[[39 40  4 19 29]
 [ 4 24 43 61 12]]
->
[[40  4]
 [24 43]]

[[-14 -29 -28 -10 -15]
 [ 13 -51  31 -42   3]
 [ 58 -23  29 -15  22]
 [ 16  -9  30 -17  28]]
->
[[-29 -28]
 [-51  31]]

[[54  8  2]
 [-5  1  0]
 [51 -3 -4]
 [-9  0  1]]
->
[[8 2]
 [1 0]]

[[-23  -6 -35 -17 -19]
 [-36 -14 -64   5  10]
 [ -8 -14   0 -15 -34]
 [-30 -13  -3  15  35]
 [ -7  11 -11  41  20]]
->
[[ -6 -35]
 [-14 -64]]

[[  5   9  -4 -68]
 [ 15 -14  22 -24]]
->
[[  9  -4]
 [-14  22]]

[[  8 -48  -6 -56]
 [ 11 -53  -7 -46]
 [  1 -37 -21 -46]
 [ 20 -48 -13 -53]
 [ 10 -42  -3 -51]]
->
[[-48  -6]
 [-53  -7]]

[[-12   1 -34 -47]
 [-41  34  18  44]
 [-29 -34 -42 -46]
 [ -1  11  56  21]]
->
[[  1 -34]
 [ 34  18]]

[[12 -7 18]
 [34 31 26]
 [30 57 10]]
->
[[-7 18]
 [31 26]]
---
[[ -9  19   1  -4 -28  23   2  -8  -3   3]
 [  1  23  14 -26  -7  -5  -3 -19   6  17]
 [ -8 -58   3  38 -11  -5   1 -29  -4 -25]
 [ 10   7   1 -21  -3  15   0 -25   6  -9]
 [-11   3   0   6  63  -3   6  36  -6   5]]
->
[[-11  10  -8   1  -9]
 [  3   7 -58  23  19]
 [  0   1   3  14   1]
 [  6 -21  38 -26  -4]
 [ 63  -3 -11  -7 -28]
 [ -3  15  -5  -5  23]
 [  6   0   1  -3   2]
 [ 36 -25 -29 -19  -8]
 [ -6   6  -4   6  -3]
 [  5  -9 -25  17   3]]

[[-25  14  16  22 -23 -25  -5   3 -12   5  -9 -24  25 -18  -2 -36]
 [-41  -3  13  57 -35 -14   3   6 -15  -7  -2 -27   6 -17  28 -14]
 [-38   3  16  47 -32 -21   0   4 -15  -3  -7 -27  13 -18  18 -25]
 [-36   6  17  41 -30 -23  -2   4 -15  -1  -8 -27  17 -18  13 -29]]
->
[[-36 -38 -41 -25]
 [  6   3  -3  14]
 [ 17  16  13  16]
 [ 41  47  57  22]
 [-30 -32 -35 -23]
 [-23 -21 -14 -25]
 [ -2   0   3  -5]
 [  4   4   6   3]
 [-15 -15 -15 -12]
 [ -1  -3  -7   5]
 [ -8  -7  -2  -9]
 [-27 -27 -27 -24]
 [ 17  13   6  25]
 [-18 -18 -17 -18]
 [ 13  18  28  -2]
 [-29 -25 -14 -36]]

[[ 11  52   6   8  12  34 -22 -31]
 [-40  -2 -31 -11  32 -19  34  17]
 [ 38 -37 -45 -12 -31  31 -18  10]
 [  4 -29  28 -22   6  -5  41  -4]
 [-14  63 -19 -20  33  23 -11   7]
 [-14  -8  15 -29  -5  -4  -9  28]
 [ -9   0   4 -52  -5  35   7  51]
 [ 24   3  30  19  12   5  22  27]
 [-11  15  41  11  35 -13 -15  46]
 [ 24 -21  -8  43  37  -6  -5  30]]
->
[[ 24 -11  24  -9 -14 -14   4  38 -40  11]
 [-21  15   3   0  -8  63 -29 -37  -2  52]
 [ -8  41  30   4  15 -19  28 -45 -31   6]
 [ 43  11  19 -52 -29 -20 -22 -12 -11   8]
 [ 37  35  12  -5  -5  33   6 -31  32  12]
 [ -6 -13   5  35  -4  23  -5  31 -19  34]
 [ -5 -15  22   7  -9 -11  41 -18  34 -22]
 [ 30  46  27  51  28   7  -4  10  17 -31]]

[[ -9  15  26  -4 -18  -7  -5 -19 -12  -4]
 [  8  29  39  14  11   1  11   2 -38 -35]
 [-11  -9  -7  35  -7  15  58  12  66  42]
 [  4   3   4 -39 -11 -18 -52 -17 -18  11]
 [ -9  17  29 -16 -18  -1 -24 -30 -49 -25]]
->
[[ -9   4 -11   8  -9]
 [ 17   3  -9  29  15]
 [ 29   4  -7  39  26]
 [-16 -39  35  14  -4]
 [-18 -11  -7  11 -18]
 [ -1 -18  15   1  -7]
 [-24 -52  58  11  -5]
 [-30 -17  12   2 -19]
 [-49 -18  66 -38 -12]
 [-25  11  42 -35  -4]]

[[ 12  -3]
 [ 61   6]
 [  9  -3]
 [ 57   4]
 [-10  -5]
 [ -6 -11]
 [-68 -14]
 [  7  -9]]
->
[[  7 -68  -6 -10  57   9  61  12]
 [ -9 -14 -11  -5   4  -3   6  -3]]

[[  6 -60   5   1  -1]
 [  3 -10   2   0   0]
 [  6  45   3  -1   3]]
->
[[  6   3   6]
 [ 45 -10 -60]
 [  3   2   5]
 [ -1   0   1]
 [  3   0  -1]]

[[-58  -8  21]
 [-45 -14  47]]
->
[[-45 -58]
 [-14  -8]
 [ 47  21]]
